Each row has a name. After each piece below comes the name of the row it's from, unless a question asks for something else. Each question is about the rows just above it. Some pieces are copies with a little noise.

Columns, left to right: M E X V
[150 169 150 132]  k_990
[ 95 173 140 144]  k_691
[127 182 150 144]  k_447
[119 160 158 102]  k_339
[120 143 143 170]  k_449
[ 74 169 145 140]  k_140
[119 180 143 167]  k_932
[169 169 145 169]  k_137
[107 156 154 106]  k_547
Repeated in k_137: : [169]
Right after [120] comes : [143]
Which row holds [119 180 143 167]? : k_932
Which value appears more than once in k_990? : [150]

Columns, left to right: D Y K Z H C
[137 122 100 134 127 125] = k_932
[137 122 100 134 127 124] = k_990
[146 100 100 138 110 133] = k_141
[126 160 126 135 113 103] = k_447
[ 92 145 126 118 142 160] = k_137
[ 99 132 132 109 149 133] = k_140
Right after [113] comes : [103]
[137 122 100 134 127 124] is in which row? : k_990
[122 100 160 145] is in which column, read top down? : Y
Does one of the named rows hold [126 160 126 136 113] side by side, in this order? : no

Columns, left to right: G P A F T R J B N Q
[143 105 127 119 134 134 125 128 123 130]  k_339
[109 155 123 135 118 136 135 144 142 136]  k_547
[104 138 131 122 138 112 118 123 133 161]  k_141
[133 130  96 117 121 155 141 148 132 153]  k_990
[145 109 132  90 152 141 122  78 134 116]  k_137
[147 123 144 118 172 127  96 124 117 126]  k_447
[141 117 135 125 112 161 141 148 157 142]  k_140
[134 149 122 128 144  98 139 133 112 134]  k_691
[146 136 145 120 163  97 100 138 134 110]  k_449
Which column holds [123 131  96 132 144 135 122 145] top down? : A
find: [142 117 134 125 112 161 141 149 157 142] : k_140

Columns, left to right: maru kipo negu vorep Zevi
[142 147 103 110 143]  k_137
[142 147 103 110 144]  k_691
[103  87 103 125 146]  k_990
Does one of the named rows hold [143 110 103] side by side, in this order? : no
find: [142 147 103 110 143] : k_137
Among the named rows, does one hold [141 147] next to each other, in this order? : no

Columns, left to right: gese kolip rabe Kip nes dup
[161 125 107 119 124 122]  k_449
[173 106 126 135 155 157]  k_339
[172  80 132 106 108 123]  k_547
[130 128 115 141 149 148]  k_186
[122 157  99 174 142 142]  k_990
[113 116 110 141 154 155]  k_140
[103 101 164 148 123 124]  k_932
The entry that follows [172]: : [80]
Which column holds this, read top down? [122 157 123 148 142] : dup
Right after [174] comes : [142]
find: [174 106 126 135 155 156] : k_339
find: [130 127 116 140 149 148] : k_186

Columns, left to right: dul gode Sev femin seka mamor dobi nuvup
[131 134 153 118 122 141 104 138] -> k_691
[113 110 117 123  95 111 119 113] -> k_547
[108  94  95 150  96  83 163 103] -> k_269
[108 111 130 138 121 101 136 114] -> k_990
[109 111 157 148 111 109 134 120] -> k_447
[151 121 138 138 103 139 144 145] -> k_141
Right after [96] comes : [83]
The entry that follows [150]: : [96]
Right after [148] comes : [111]
Does one of the named rows hold [138 103] side by side, in this order? : yes
Is [109 111 157 148 110] printed in one of the named rows, side by side and in this order? : no

Columns, left to right: mugud nenuv koze paz divu nud biges feru zema
[126 132 133 133 129 125 126 124 130] : k_339
[128 128 128 128 122 122 129 117 125] : k_932
[131 128 114 117 124 144 141 150 132] : k_186
[137  99 106  92 126 147 134 133 115] : k_547
[128 123 124 128 122 122 129 131 125] : k_137
[117 159 171 172 142  98 106  90 139] : k_141
[129 126 143 140 135 108 111  99 119] : k_990
Which column holds [128  99 123] top down? : nenuv
find: [126 132 133 133 129 125 126 124 130] : k_339

Columns, left to right: bokor leni Tun Tiba motis vuse mez ziku
[129 110 106 143 115 143 142 113]  k_269
[129 129 106  98 115 113 113 129]  k_990
[163 110 163  98 115 163 130 144]  k_137
Which value appears more than once in k_137? : [163]
Where do [163 110 163  98 115 163 130 144] appear? : k_137
Repeated in k_269: : [143]
Which row holds [129 110 106 143 115 143 142 113]? : k_269
Is [ 97 115 163 130] printed in one of the named rows, side by side and in this order? : no
Is [ 98 106] printed in one of the named rows, side by side and in this order? : no

Columns, left to right: bitan Popus dod nepel bet kir gedeb dapes
[127 105 125 122 142 134 134 123] : k_141
[110 129 125 113  94  97 142 165] : k_547
[101 125 117 106 100  93 140 118] : k_447
[135 134 134 148 108 123 104 127] : k_449
[106 121 118  97 124 110 118 156] : k_137
[115 129 130 109  98 105 155 162] : k_339
[101 128 117 106 100  93 140 154] : k_140
Right after [104] comes : [127]
Among the named rows, does one hold [101 128 117] next to each other, in this order? : yes
Among the named rows, does one hold [ 93 140] next to each other, in this order? : yes
What comes right after [155] in the named rows? : [162]
The entry that follows [122]: : [142]
Which value appears more than once in k_137? : [118]

Columns, left to right: Bubuk zule nus reke bimez ladus ridi pubu Zafif guris
[126 119 126 158 116 143 153 128 153 160] -> k_547
[128 159 134 107 113  97 120 184 149 144] -> k_932
[127 122 126 121 136 150 127 115 128 118] -> k_140
find: [126 119 126 157 116 143 152 128 152 161] : k_547
[128 127] is in which column, read top down? : Bubuk
Which value appears more than once in k_140? : [127]
Which row holds [128 159 134 107 113  97 120 184 149 144]? : k_932
What comes right after [119] in the named rows? : [126]
The entry that follows [122]: : [126]

